Below is a small trained network, with its code and all its weights. Each question gives an input and a target symbol and asks what happens when units are switched off, that is, made to give their printed mean instead of their output.

import numpy as np


def w(rows, s, z=0):
    codes = np.array(rows[::2]) - 128.0
    scale = np.full(codes.shape[1], s)
    scale[-1] = z or s
    return codes * scale


def norm(h):
    return h / np.sqrt((h * h).mean(-1, keepdims=True) + 1e-5)


def f(y):
    return np.maximum(y, 0)


def softmax(a):
    e = np.exp(a - a.max(-1, keepdims=True))
    return e / e.sum(-1, keepdims=True)


def log_softmax(a):
    a = a - a.max(-1, keepdims=True)
    return a - np.log(np.exp(a).sum(-1, keepdims=True))


def net(x, mask):
    ids = ['ΔΘΛΞΠΩαβγεζηστφψ'.index(c) for c in x.split()]
    T = len(ids)
    res = E[ids] + P[:T]
    r = norm(res)
    for j in range(3):
        rows = slice(2 * j, 2 * j + 2)
        q, k, v = (r @ M[0][rows].T for M in (Q, K, V))
        z = softmax(np.where(np.tri(T) > 0, q @ k.T / 2**0.5, -1e9)) @ v
        o = O[0][rows]
        res = res + np.where(mask[j], z, o[:, -1]) @ o[:, :-1]
    y = f(norm(res) @ A[0][:, :-1].T + A[0][:, -1])
    res = res + np.where(mask[3:11], y, B[0][:, -1]) @ B[0][:, :-1]
    return log_softmax(norm(res)[-1] @ U[:, :-1].T + U[:, -1])


Q, K, V, O, A, B = {}, {}, {}, {}, {}, {}
E = w([
[184,168,138,123],'Δ',
[188,129,139,109],'Θ',
[190,123,133,105],'Λ',
[139,189,165,122],'Ξ',
[157,127,195,123],'Π',
[103,103,120,135],'Ω',
[68,98,152,109],'α',
[140,97,148,115],'β',
[162,132,25,200],'γ',
[108,149,143,142],'ε',
[107,189,141,142],'ζ',
[123,170,255,139],'η',
[154,184,161,121],'σ',
[177,160,172,123],'τ',
[156,182,133,124],'φ',
[177,106,155,92],'ψ',
],0.014)
P = w([
[79,165,58,66],'0',
[152,93,163,186],'1',
[94,140,246,61],'2',
[148,98,167,191],'3',
[90,140,251,62],'4',
[133,110,150,180],'5',
[89,140,254,57],'6',
[129,112,149,176],'7',
],0.0097)
Q[0] = w([
[218,18,96,220],'h0',
[72,72,122,29],'h0',
[112,103,86,248],'h1',
[229,155,119,130],'h1',
[147,219,101,51],'h2',
[188,100,177,32],'h2',
],0.016)
K[0] = w([
[226,20,199,200],'h0',
[73,61,54,54],'h0',
[139,105,213,255],'h1',
[230,137,185,115],'h1',
[125,130,240,180],'h2',
[100,120,219,42],'h2',
],0.015)
V[0] = w([
[121,45,172,22],'h0',
[196,46,30,114],'h0',
[69,92,237,43],'h1',
[251,177,169,53],'h1',
[111,73,146,85],'h2',
[110,158,99,64],'h2',
],0.016)
O[0] = w([
[179,89,176,201,197],'h0',
[182,100,37,152,95],'h0',
[160,43,211,107,225],'h1',
[252,151,143,36,149],'h1',
[154,185,121,159,191],'h2',
[145,142,203,140,255],'h2',
],0.013,0.0064)
A[0] = w([
[88,116,167,229,102],'n0',
[142,203,158,164,18],'n1',
[69,124,133,181,129],'n2',
[199,92,53,94,139],'n3',
[196,2,171,248,34],'n4',
[142,153,143,37,231],'n5',
[175,97,5,184,114],'n6',
[187,65,127,98,254],'n7',
],0.013,0.0024)
B[0] = w([
[225,203,181,198,182],'n0',
[90,160,169,71,139],'n1',
[184,136,119,198,157],'n2',
[99,122,169,250,147],'n3',
[11,52,5,19,247],'n4',
[109,61,35,134,177],'n5',
[20,188,99,179,138],'n6',
[113,214,133,216,183],'n7',
],0.015)
U = w([
[175,203,67,125,141],'Δ',
[175,176,116,187,175],'Θ',
[169,176,97,195,130],'Λ',
[119,154,181,71,83],'Ξ',
[164,81,216,99,43],'Π',
[109,166,113,246,121],'Ω',
[76,69,197,208,130],'α',
[100,55,62,121,208],'β',
[59,210,35,192,5],'γ',
[101,198,179,186,91],'ε',
[19,206,159,115,128],'ζ',
[135,132,219,129,118],'η',
[145,160,142,88,62],'σ',
[184,160,154,104,131],'τ',
[128,185,58,69,95],'φ',
[226,64,111,159,154],'ψ',
],0.012,0.0028)

Each question gives the input, a string of symbols that net reads in full, and the target symbol t.
The units are the heads (2 rows each of Q, K, V and O) and the neurons (one row each of A and B). Each row of codes is followed by its name. A weight is (code - 128) times the scale printed after its matrix; where a second scale follows, it is the last column's (O, A, B and U).
mask holds one flag per unit, heads first, then neurons. A switched-off unit (its flag False) gives its mean, the last column of its rows in O or B, instead of its output. The means were averaged over made-up inputs and are rounded, as every weight is.
A unit's drop is (log p(t) with every unit on - log p(t) with that unit switched off) / (log p(t) with every unit on - log p(t) with every unit switched off).
The circuit of an input: a set's keep is (log p(t) with only the set's units on - log p(t) with every unit switched off) / (log p(t) with every unit on - log p(t) with every unit switched off). Starting from all 11 units, units are removed one at a time, each time the one whose removal leaves the highest keep (on an exact tie, the one counted first), for as long as the keep stays at least 0.8.
circuit, biggest first: the units of the circuit, biggest drop first
unit that matters most: the unit with the biggest drop
which heads matter: for each layer, one digit per head in row order, 1 if its drop is at least 0.15 and else 0, layers parted by /
drop of u: that unit's drop, to one decimal
input ψ Ω γ φ ζ, target ψ: circuit, biggest first	h1, h0
input Ω α ψ β ψ, target Ω: circuit, biggest first	h1, n0
input Π β ζ ζ ζ Ω φ, target Π: unit that matters most	h1
input φ Θ φ φ α, target φ: which heads matter	010
input β β Π, target β: circuit, biggest first	n4, h0
input ζ ζ η β Ω, target ζ: which heads matter	110
input α α ζ, target α: which heads matter	010
input α ψ Ω ψ ε, target α: drop of h1	1.2
input β β ζ, target β: drop of n4	1.5
input α Ξ ζ φ β Λ Δ, target α: drop of h1	1.1
input γ β α Ξ α, target γ: which heads matter	100
input β α α ζ, target ζ: which heads matter	100
input ψ β α Θ β Π β, target ψ: which heads matter	110
input β β β φ ψ α φ φ, target φ: circuit, biggest first	h1
input γ β ψ γ Λ, target γ: which heads matter	100
